Here is a tiny trained network, its code and every weight. The questions are about switching its units off for an input and a class, where a switched-off unit gives its printed mean instead of its output.

import numpy as np


def w(rows, s, z=0):
    codes = np.array(rows[::2]) - 128.0
    scale = np.full(codes.shape[1], s)
    scale[-1] = z or s
    return codes * scale


def f(y):
    return y / 2 * (1 + np.tanh(0.7978845608 * (y + 0.044715 * y**3)))


def log_softmax(a):
    a = a - a.max(-1, keepdims=True)
    return a - np.log(np.exp(a).sum(-1, keepdims=True))


def net(x, mask):
    res = np.array(x, float).reshape(1, 7) / 4 @ E
    y = f(res @ A[0][:, :-1].T + A[0][:, -1])
    res = res + np.where(mask, y, B[0][:, -1]) @ B[0][:, :-1]
    return log_softmax(res[-1] @ U[:, :-1].T + U[:, -1])


A, B = {}, {}
E = w([
[128,6,213,113,172,87,140,212,140,32],'x0',
[77,78,33,51,168,152,85,96,150,50],'x1',
[53,128,129,115,127,231,203,213,184,200],'x2',
[118,154,151,130,124,133,96,123,152,117],'x3',
[119,84,87,147,111,119,138,165,81,137],'x4',
[123,111,123,105,122,97,177,104,129,130],'x5',
[112,73,122,135,132,116,130,109,116,167],'x6',
],0.012)
A[0] = w([
[111,114,104,85,151,131,109,103,140,126,44],'N1',
[79,110,128,105,99,155,128,153,170,158,72],'N2',
[116,168,54,167,107,159,136,101,139,118,97],'N3',
[114,95,194,150,146,90,139,188,136,73,193],'N4',
[66,158,97,107,119,155,170,202,163,151,66],'N5',
[122,142,69,162,69,140,132,86,112,134,166],'N6',
[172,121,125,132,142,108,109,82,103,97,28],'N7',
[174,161,202,218,101,71,161,152,100,179,24],'N8',
[68,128,69,109,183,162,123,98,119,73,73],'N9',
[101,186,90,110,87,163,134,63,91,175,210],'N10',
[113,107,74,92,137,145,103,101,129,86,90],'N11',
[118,110,149,118,97,122,105,142,144,120,11],'N12',
[180,49,177,103,189,128,122,159,134,91,181],'N13',
[94,128,47,112,202,135,131,121,151,83,74],'N14',
[14,127,136,139,143,246,197,163,175,150,71],'N15',
[143,172,77,124,78,142,110,83,111,177,172],'N16',
[162,151,116,113,119,48,91,71,72,97,19],'N17',
[116,158,170,146,97,111,183,110,104,135,5],'N18',
[126,143,152,105,131,152,145,108,97,108,6],'N19',
[193,132,115,148,128,59,30,80,41,86,71],'N20',
[94,124,79,147,158,109,109,120,160,104,39],'N21',
[130,71,182,78,134,128,135,187,145,91,128],'N22',
[123,118,124,137,163,133,149,112,96,136,46],'N23',
],0.012,0.0026)
B[0] = w([
[87,137,155,178,101,134,159,118,137,180,158],'N1',
[166,121,102,124,170,60,142,137,145,153,176],'N2',
[90,134,96,119,83,150,86,114,165,69,179],'N3',
[77,145,101,59,52,194,60,80,109,77,204],'N4',
[185,156,142,112,232,58,142,104,194,111,201],'N5',
[142,83,77,132,84,182,107,57,160,108,180],'N6',
[155,119,122,125,194,52,130,139,128,112,170],'N7',
[62,158,187,225,70,161,187,216,83,245,211],'N8',
[107,171,212,207,72,179,196,230,66,184,192],'N9',
[118,109,100,28,72,167,47,42,167,97,216],'N10',
[67,202,206,199,161,182,211,150,92,205,182],'N11',
[99,152,113,106,96,111,156,107,155,144,134],'N12',
[110,91,73,93,52,206,61,70,161,107,208],'N13',
[44,136,174,206,96,166,161,211,67,160,190],'N14',
[188,67,106,110,247,19,153,172,157,135,251],'N15',
[78,65,148,92,33,190,44,106,187,84,205],'N16',
[202,129,119,106,166,47,155,139,163,139,202],'N17',
[103,151,136,166,100,141,159,110,86,186,156],'N18',
[132,135,119,154,103,122,158,138,154,90,125],'N19',
[196,115,109,109,200,2,162,156,138,112,232],'N20',
[85,165,162,168,160,160,133,174,131,179,155],'N21',
[154,127,65,94,81,199,102,48,127,76,201],'N22',
[122,95,171,112,114,129,129,85,147,138,128],'N23',
],0.0075,0.022)
U = w([
[135,81,82,58,65,199,58,65,155,78,255],'0',
[234,92,122,104,243,9,152,146,154,126,111],'1',
[90,175,250,228,101,177,172,179,82,209,26],'2',
],0.012,0.0018)

Each question gives the input, the list of numbers given to net, and the class t.
The units are the neurons (one row each of A and B). Each row of codes is followed by its name. A weight is (code - 128) times the scale printed after its matrix; where a second scale follows, it is the last column's (A, B and U).
mask holds one flag per neuron, in row order. A switched-off neuron (its flag False) gives its mean, the last column of its row in B, instead of its output. The means were averaged over made-up inputs and are rounded, as every weight is.
A unit's drop is (log p(t) with every unit on - log p(t) with that unit switched off) / (log p(t) with every unit on - log p(t) with every unit switched off).
The circuit of an input: a set's keep is (log p(t) with only the set's units on - log p(t) with every unit switched off) / (log p(t) with every unit on - log p(t) with every unit switched off). Starting from the 12 units with the biggest drops (on a tie, the unit counted first), units are removed one at a time, each time the one whose removal leaves the highest keep (on an exact tie, the one counted first), for as long as the keep stays at least 0.8.
circuit, biggest first: the units of the circuit, biggest drop first
unit that matters most: the unit with the biggest drop
top k neurons: the k neurons with the biggest drops, biggest first
drop of u: that unit's drop, to one decimal
input [1,4,3,7,2,-6,1], class 2: unit that matters most => N20
input [-3,0,-4,8,-6,-5,8], class 1: top 3 neurons => [N20 N13 N4]
input [5,5,6,-8,0,0,7], class 1: top 3 neurons => [N15 N16 N10]
input [-6,6,8,-8,0,4,-3], class 1: top 2 neurons => [N15 N5]
input [6,-5,-5,4,-8,-1,2], class 0: top 2 neurons => [N4 N13]
input [2,-2,-1,1,-8,4,8], class 0: top 3 neurons => [N9 N11 N15]
input [4,5,3,-2,2,-2,8], class 2: circuit, biggest first => [N9 N14]
input [-7,-3,7,0,-8,2,-6], class 0: top 3 neurons => [N10 N16 N20]
input [8,8,-6,-6,-7,7,-7], class 0: top 2 neurons => [N13 N22]
input [6,-4,-6,3,3,-5,5], class 0: top 3 neurons => [N4 N13 N15]
input [-2,6,-6,0,-5,1,1], class 1: top 4 neurons => [N20 N17 N8 N7]
input [-7,-6,-6,3,-2,-6,4], class 0: top 3 neurons => [N16 N10 N15]
input [6,-3,7,-4,1,-5,-5], class 1: top 2 neurons => [N15 N5]
input [-6,-5,-2,-4,1,5,4], class 0: unit that matters most => N10
input [1,2,-1,-3,6,3,-2], class 2: drop of N15 => 0.6
input [4,5,7,3,-6,2,5], class 1: drop of N15 => 1.4
input [-1,7,-6,4,-6,8,-3], class 2: drop of N17 => 0.0
